Below is a small trained network, with its code and all its weights. Each question gives an input and a class and asks what happens when units are switched off, that is, made to give their printed mean instead of their output.

import numpy as np


def w(rows, s, z=0):
    codes = np.array(rows[::2]) - 128.0
    scale = np.full(codes.shape[1], s)
    scale[-1] = z or s
    return codes * scale


def norm(h):
    return h / np.sqrt((h * h).mean(-1, keepdims=True) + 1e-5)


def f(y):
    return np.maximum(y, 0)


def log_softmax(a):
    a = a - a.max(-1, keepdims=True)
    return a - np.log(np.exp(a).sum(-1, keepdims=True))


def net(x, mask):
    res = np.array(x, float).reshape(1, 4) / 4 @ E
    u = 0
    for l in range(2):
        y = f(norm(res) @ A[l][:, :-1].T + A[l][:, -1])
        res = res + np.where(mask[u : u + 11], y, B[l][:, -1]) @ B[l][:, :-1]
        u += 11
    return log_softmax(norm(res)[-1] @ U[:, :-1].T + U[:, -1])


A, B = {}, {}
E = w([
[144,131,126,166,52,12],'x0',
[249,254,138,120,172,14],'x1',
[192,91,202,250,207,232],'x2',
[50,197,36,251,180,37],'x3',
],0.0059)
A[0] = w([
[186,180,189,115,152,191,4],'0.n0',
[179,137,179,32,19,114,70],'0.n1',
[98,153,98,139,94,95,155],'0.n2',
[169,75,163,112,137,181,136],'0.n3',
[49,78,84,126,22,110,211],'0.n4',
[87,46,131,130,62,112,2],'0.n5',
[154,81,131,93,107,155,13],'0.n6',
[89,141,91,8,136,142,123],'0.n7',
[133,78,132,198,144,137,42],'0.n8',
[198,190,121,120,172,131,85],'0.n9',
[93,143,120,120,19,111,94],'0.n10',
],0.015,0.005)
B[0] = w([
[185,164,240,64,151,124,177],'0.n0',
[94,62,148,183,22,235,238],'0.n1',
[114,118,167,172,189,93,183],'0.n2',
[8,158,115,171,185,97,211],'0.n3',
[144,190,118,111,60,96,254],'0.n4',
[233,87,174,97,146,58,177],'0.n5',
[73,107,126,196,83,199,163],'0.n6',
[234,97,67,25,117,121,210],'0.n7',
[184,62,66,94,77,198,164],'0.n8',
[214,143,130,101,183,49,190],'0.n9',
[46,105,205,107,174,137,187],'0.n10',
],0.012,0.011)
A[1] = w([
[126,145,28,169,165,97,48],'1.n0',
[153,158,88,199,136,143,3],'1.n1',
[184,136,151,79,160,204,136],'1.n2',
[85,188,63,105,105,149,52],'1.n3',
[137,113,57,79,15,151,47],'1.n4',
[137,37,105,184,8,42,81],'1.n5',
[49,74,127,202,159,93,92],'1.n6',
[35,100,121,101,90,71,106],'1.n7',
[41,159,100,85,136,70,18],'1.n8',
[69,167,39,68,130,104,12],'1.n9',
[162,142,102,182,175,115,117],'1.n10',
],0.013,0.0054)
B[1] = w([
[95,128,119,145,94,212,153],'1.n0',
[143,54,107,15,68,157,137],'1.n1',
[176,108,120,84,51,76,193],'1.n2',
[67,131,39,179,57,126,140],'1.n3',
[91,174,6,203,127,122,239],'1.n4',
[186,70,122,67,99,220,254],'1.n5',
[115,132,106,102,171,124,172],'1.n6',
[199,103,151,72,165,114,191],'1.n7',
[223,104,193,57,167,185,151],'1.n8',
[134,171,179,116,70,147,149],'1.n9',
[112,96,47,128,119,136,166],'1.n10',
],0.014,0.0091)
U = w([
[233,129,186,27,198,30,185],'0',
[79,229,39,176,40,92,90],'1',
[128,211,42,224,238,20,135],'2',
[85,89,239,145,30,183,133],'3',
[14,169,174,231,102,5,4],'4',
[16,212,174,225,113,29,4],'5',
[206,23,36,61,63,211,165],'6',
[23,81,214,223,220,222,161],'7',
],0.017,0.014)

Each question gives the input, the list of numbers given to net, and the class t.
The units are the neurons (one row each of A and B). Each row of codes is followed by its name. A weight is (code - 128) times the scale printed after its matrix; where a second scale follows, it is the last column's (A, B and U).
mask holds one flag per neuron, layer by layer. A switched-off neuron (its flag False) gives its mean, the last column of its row in B, instead of its output. The means were averaged over made-up inputs and are rounded, as every weight is.
A unit's drop is (log p(t) with every unit on - log p(t) with that unit switched off) / (log p(t) with every unit on - log p(t) with every unit switched off).
The circuit of an input: a set's keep is (log p(t) with only the set's units on - log p(t) with every unit switched off) / (log p(t) with every unit on - log p(t) with every unit switched off). Starting from the 12 units with the biggest drops (on a tie, the unit counted first), units are removed one at a time, each time the one whose removal leaves the highest keep (on an exact tie, the one counted first), for as long as the keep stays at least 0.8.
circuit, biggest first: the units of the circuit, biggest drop first
unit that matters most: the unit with the biggest drop
top k neurons: the k neurons with the biggest drops, biggest first
top k neurons in layer l: the k neurons of layer l with the biggest drops, biggest first
drop when u is switched off: that unit's drop, to one decimal
input [-8,-1,4,-6], class 7: circuit, biggest first : [0.n3, 1.n5]
input [1,5,3,3], class 2: circuit, biggest first : [1.n5, 0.n1]
input [-3,-3,-6,4], class 0: top neuron : [0.n1]
input [-6,-5,2,0], class 7: circuit, biggest first : [0.n3, 1.n5]
input [-1,6,0,-8], class 3: top 2 neurons in layer 0 : [0.n1, 0.n0]
input [-4,3,2,-6], class 3: circuit, biggest first : [0.n0, 0.n1, 0.n3]
input [-7,-3,-2,7], class 1: top 2 neurons : [0.n10, 0.n3]
input [-2,8,-4,0], class 0: top 2 neurons : [0.n9, 1.n5]
input [3,-3,6,-4], class 7: circuit, biggest first : [0.n3, 0.n7]
input [0,5,2,6], class 2: top 2 neurons : [0.n1, 1.n5]
input [-7,4,1,6], class 2: top 2 neurons : [0.n1, 1.n5]
input [5,6,8,4], class 0: top 2 neurons : [0.n9, 0.n1]
input [-4,5,5,5], class 0: top 2 neurons : [1.n4, 0.n3]
input [3,3,7,-5], class 0: circuit, biggest first : [0.n0]
input [6,0,8,-6], class 7: top 2 neurons in layer 0 : [0.n3, 0.n7]
input [-5,-5,7,-1], class 7: top 2 neurons : [0.n3, 0.n7]
input [4,4,3,5], class 2: top 2 neurons in layer 0 : [0.n1, 0.n9]
input [6,8,5,2], class 2: top 4 neurons in layer 0 : [0.n1, 0.n7, 0.n5, 0.n0]
input [-7,-6,4,-5], class 7: drop when 0.n3 is switched off : 1.0
input [3,-2,8,-8], class 7: unit that matters most : 0.n3
input [-2,3,0,7], class 2: drop when 0.n5 is switched off : 0.0
input [-3,6,-1,5], class 2: drop when 0.n7 is switched off : 0.1
